Below are the code and all the weights of a small trained network. Each question names an input and a class and asks about switching units off, where a switched-off unit gives its printed mean instead of its output.

import numpy as np


def w(rows, s, z=0):
    codes = np.array(rows[::2]) - 128.0
    scale = np.full(codes.shape[1], s)
    scale[-1] = z or s
    return codes * scale


def norm(h):
    return h / np.sqrt((h * h).mean(-1, keepdims=True) + 1e-5)


def f(y):
    return np.maximum(y, 0)


def log_softmax(a):
    a = a - a.max(-1, keepdims=True)
    return a - np.log(np.exp(a).sum(-1, keepdims=True))


def net(x, mask):
    res = np.array(x, float).reshape(1, 8) / 4 @ E
    u = 0
    for l in range(3):
        y = f(norm(res) @ A[l][:, :-1].T + A[l][:, -1])
        res = res + np.where(mask[u : u + 6], y, B[l][:, -1]) @ B[l][:, :-1]
        u += 6
    return log_softmax(norm(res)[-1] @ U[:, :-1].T + U[:, -1])


A, B = {}, {}
E = w([
[133,141,254,100],'x0',
[161,198,90,33],'x1',
[130,129,128,130],'x2',
[127,127,128,127],'x3',
[30,185,121,148],'x4',
[132,133,129,132],'x5',
[130,130,131,131],'x6',
[132,131,130,133],'x7',
],0.012)
A[0] = w([
[2,212,126,134,1],'L0N0',
[104,125,4,137,46],'L0N1',
[101,155,232,71,42],'L0N2',
[136,154,142,87,37],'L0N3',
[145,188,108,56,164],'L0N4',
[241,53,128,94,138],'L0N5',
],0.02,0.0031)
B[0] = w([
[165,196,96,2,234],'L0N0',
[143,188,193,228,247],'L0N1',
[145,190,136,253,229],'L0N2',
[116,113,95,128,161],'L0N3',
[101,49,142,155,223],'L0N4',
[140,228,98,53,242],'L0N5',
],0.026,0.011)
A[1] = w([
[102,106,180,223,1],'L1N0',
[104,161,126,250,143],'L1N1',
[248,106,88,136,49],'L1N2',
[158,213,104,74,97],'L1N3',
[122,161,187,148,119],'L1N4',
[155,83,104,115,51],'L1N5',
],0.016,0.0029)
B[1] = w([
[163,188,137,11,182],'L1N0',
[88,35,135,97,250],'L1N1',
[34,161,114,108,134],'L1N2',
[83,38,146,128,242],'L1N3',
[121,84,8,126,190],'L1N4',
[130,129,200,111,129],'L1N5',
],0.017,0.015)
A[2] = w([
[74,57,102,71,180],'L2N0',
[165,172,157,88,5],'L2N1',
[168,165,108,251,58],'L2N2',
[181,142,113,100,55],'L2N3',
[235,104,114,87,87],'L2N4',
[147,163,96,227,91],'L2N5',
],0.017,0.0016)
B[2] = w([
[158,53,114,148,244],'L2N0',
[100,126,61,159,175],'L2N1',
[140,154,251,179,255],'L2N2',
[114,161,135,98,154],'L2N3',
[77,164,110,168,145],'L2N4',
[178,147,183,159,242],'L2N5',
],0.023,0.0093)
U = w([
[97,202,214,209,250],'0',
[45,248,19,12,52],'1',
[73,3,93,110,83],'2',
],0.011,0.0025)

Each question gives the input, the list of numbers given to net, and the class t.
The units are the neurons (one row each of A and B). Each row of codes is followed by its name. A weight is (code - 128) times the scale printed after its matrix; where a second scale follows, it is the last column's (A, B and U).
mask holds one flag per neuron, layer by layer. A switched-off neuron (its flag False) gives its mean, the last column of its row in B, instead of its output. The means were averaged over made-up inputs and are rounded, as every weight is.
A unit's drop is (log p(t) with every unit on - log p(t) with that unit switched off) / (log p(t) with every unit on - log p(t) with every unit switched off).
The circuit of an input: a set's keep is (log p(t) with only the set's units on - log p(t) with every unit switched off) / (log p(t) with every unit on - log p(t) with every unit switched off). Starting from the 12 units with the biggest drops (on a tie, the unit counted first), units are removed one at a time, each time the one whose removal leaves the highest keep (on an exact tie, the one counted first), for as long as the keep stays at least 0.8.
circuit, biggest first: the units of the circuit, biggest drop first
k most important neurons: the k neurons with the biggest drops, biggest first
k most important neurons of layer l: the k neurons of layer l with the biggest drops, biggest first
drop when u is switched off: that unit's drop, to one decimal
input [4,2,5,7,-7,0,7,-6], class 1: circuit, biggest first	L0N5
input [-1,7,2,-6,5,-1,1,6], class 2: 2 most important neurons	L0N4, L0N5
input [-3,7,-6,-5,-7,-6,-6,-1], class 1: 4 most important neurons	L1N1, L0N5, L1N4, L2N2
input [6,-7,6,-3,-2,-7,-4,6], class 2: circuit, biggest first	L0N1, L2N2
input [3,7,-2,5,-6,-7,-8,-7], class 2: 3 most important neurons of layer 0	L0N4, L0N0, L0N1
input [7,-8,3,-7,7,-5,0,-5], class 2: 2 most important neurons of layer 2	L2N2, L2N5
input [-1,-5,7,1,-6,2,0,-5], class 1: 2 most important neurons	L0N5, L1N1
input [-5,3,0,-2,6,1,3,-2], class 1: 2 most important neurons	L0N0, L0N2
input [2,6,5,6,6,-6,-1,-7], class 1: 2 most important neurons	L0N0, L1N1
input [6,-1,0,-3,-8,6,-6,-2], class 1: 2 most important neurons	L0N5, L0N1
input [0,-4,-2,-2,-2,2,0,-5], class 2: 2 most important neurons	L0N0, L1N3
input [-6,-7,1,4,4,6,5,1], class 2: 2 most important neurons of layer 0	L0N5, L0N2
input [2,8,1,6,-8,2,-4,-6], class 1: 2 most important neurons	L0N5, L1N1
input [2,-7,1,-6,4,0,5,5], class 2: most important neuron	L0N5
input [-8,7,-2,1,2,-2,-5,-8], class 0: 2 most important neurons	L0N1, L1N3
input [-3,8,-2,-4,4,-7,-7,2], class 2: drop when L0N4 is switched off	0.9
input [-4,7,-1,3,1,5,3,-4], class 2: drop when L0N2 is switched off	0.5
input [-3,-2,-6,-7,-7,0,8,-2], class 1: drop when L0N5 is switched off	0.8
input [-4,0,-4,-4,-8,7,-8,-3], class 1: drop when L0N5 is switched off	1.0
input [-3,-3,-8,2,7,7,5,-3], class 1: circuit, biggest first	L0N0
